Here is a tiny trained network, its code and every weight. The questions are about switching its units off for an input and a class, where a switched-off unit gives its printed mean instead of its output.

import numpy as np


def w(rows, s, z=0):
    codes = np.array(rows[::2]) - 128.0
    scale = np.full(codes.shape[1], s)
    scale[-1] = z or s
    return codes * scale


def f(y):
    return np.maximum(y, 0)


def log_softmax(a):
    a = a - a.max(-1, keepdims=True)
    return a - np.log(np.exp(a).sum(-1, keepdims=True))


def net(x, mask):
    res = np.array(x, float).reshape(1, 4) / 4 @ E
    y = f(res @ A[0][:, :-1].T + A[0][:, -1])
    res = res + np.where(mask, y, B[0][:, -1]) @ B[0][:, :-1]
    return log_softmax(res[-1] @ U[:, :-1].T + U[:, -1])


A, B = {}, {}
E = w([
[219,43,50],'x0',
[172,164,102],'x1',
[248,37,254],'x2',
[218,227,139],'x3',
],0.0081)
A[0] = w([
[138,145,94,105],'N0',
[119,163,232,223],'N1',
[99,79,127,136],'N2',
[11,119,149,129],'N3',
[151,96,80,143],'N4',
[158,62,113,106],'N5',
[191,194,171,225],'N6',
[58,128,38,135],'N7',
[135,144,138,231],'N8',
[88,119,44,115],'N9',
[175,106,173,26],'N10',
[184,134,135,227],'N11',
[218,108,109,254],'N12',
[89,88,171,171],'N13',
[119,198,155,156],'N14',
[148,133,116,66],'N15',
[85,102,209,193],'N16',
[212,12,54,167],'N17',
[87,138,73,75],'N18',
[64,119,185,157],'N19',
[126,106,160,103],'N20',
[4,113,98,233],'N21',
[137,198,165,158],'N22',
[182,201,136,152],'N23',
[165,97,106,181],'N24',
[69,43,144,132],'N25',
],0.013,0.0039)
B[0] = w([
[89,148,153,149],'N0',
[79,135,152,202],'N1',
[168,128,201,162],'N2',
[164,197,121,198],'N3',
[191,129,119,169],'N4',
[195,47,170,181],'N5',
[57,115,60,209],'N6',
[185,189,56,215],'N7',
[58,130,95,161],'N8',
[144,197,72,191],'N9',
[114,159,82,176],'N10',
[74,47,92,188],'N11',
[135,41,120,222],'N12',
[140,156,227,170],'N13',
[66,98,127,179],'N14',
[170,109,126,135],'N15',
[81,182,253,185],'N16',
[170,40,172,251],'N17',
[225,204,68,175],'N18',
[126,200,173,174],'N19',
[135,162,151,151],'N20',
[182,193,103,230],'N21',
[62,129,49,180],'N22',
[110,38,62,190],'N23',
[99,69,170,177],'N24',
[169,127,202,187],'N25',
],0.0064,0.013)
U = w([
[95,72,46,125],'0',
[255,172,30,147],'1',
[146,170,126,160],'2',
[159,142,141,127],'3',
[250,3,167,104],'4',
[137,170,236,145],'5',
[102,11,175,198],'6',
[185,106,140,1],'7',
],0.0085,0.0052)

Each question gives the input, the list of numbers given to net, and the class t.
The units are the neurons (one row each of A and B). Each row of codes is followed by its name. A weight is (code - 128) times the scale printed after its matrix; where a second scale follows, it is the last column's (A, B and U).
mask holds one flag per neuron, in row order. A switched-off neuron (its flag False) gives its mean, the last column of its row in B, instead of its output. The means were averaged over made-up inputs and are rounded, as every weight is.
A unit's drop is (log p(t) with every unit on - log p(t) with that unit switched off) / (log p(t) with every unit on - log p(t) with every unit switched off).
The circuit of an input: a set's keep is (log p(t) with only the set's units on - log p(t) with every unit switched off) / (log p(t) with every unit on - log p(t) with every unit switched off). Starting from the 12 units with the biggest drops (on a tie, the unit counted first), units are removed one at a time, each time the one whose removal leaves the highest keep (on an exact tie, the one counted first), for as long as the keep stays at least 0.8.
units of the circuit, in order: the units of the circuit, biggest drop first
unit that matters most: the unit with the biggest drop
top k neurons: the k neurons with the biggest drops, biggest first
drop of u: that unit's drop, to one decimal
input [-5,5,7,-2], class 5: top 2 neurons => (N16, N17)
input [2,7,-7,8], class 0: units of the circuit, in order => (N23, N21, N14)
input [-2,-7,-4,-3], class 1: units of the circuit, in order => (N21, N7)
input [7,-5,-4,-5], class 1: units of the circuit, in order => (N7, N21)
input [-8,2,-1,4], class 0: unit that matters most => N22
input [-1,-7,7,1], class 6: units of the circuit, in order => (N21, N1)
input [-5,4,-5,4], class 0: top 3 neurons => (N14, N22, N23)
input [-3,-2,6,2], class 6: drop of N6 => 0.1
input [-2,2,3,4], class 0: drop of N17 => 0.1
input [-6,-4,8,5], class 6: drop of N6 => 0.3
input [8,2,-3,-7], class 4: top 2 neurons => (N17, N5)
input [6,8,-2,-1], class 4: drop of N17 => 0.2
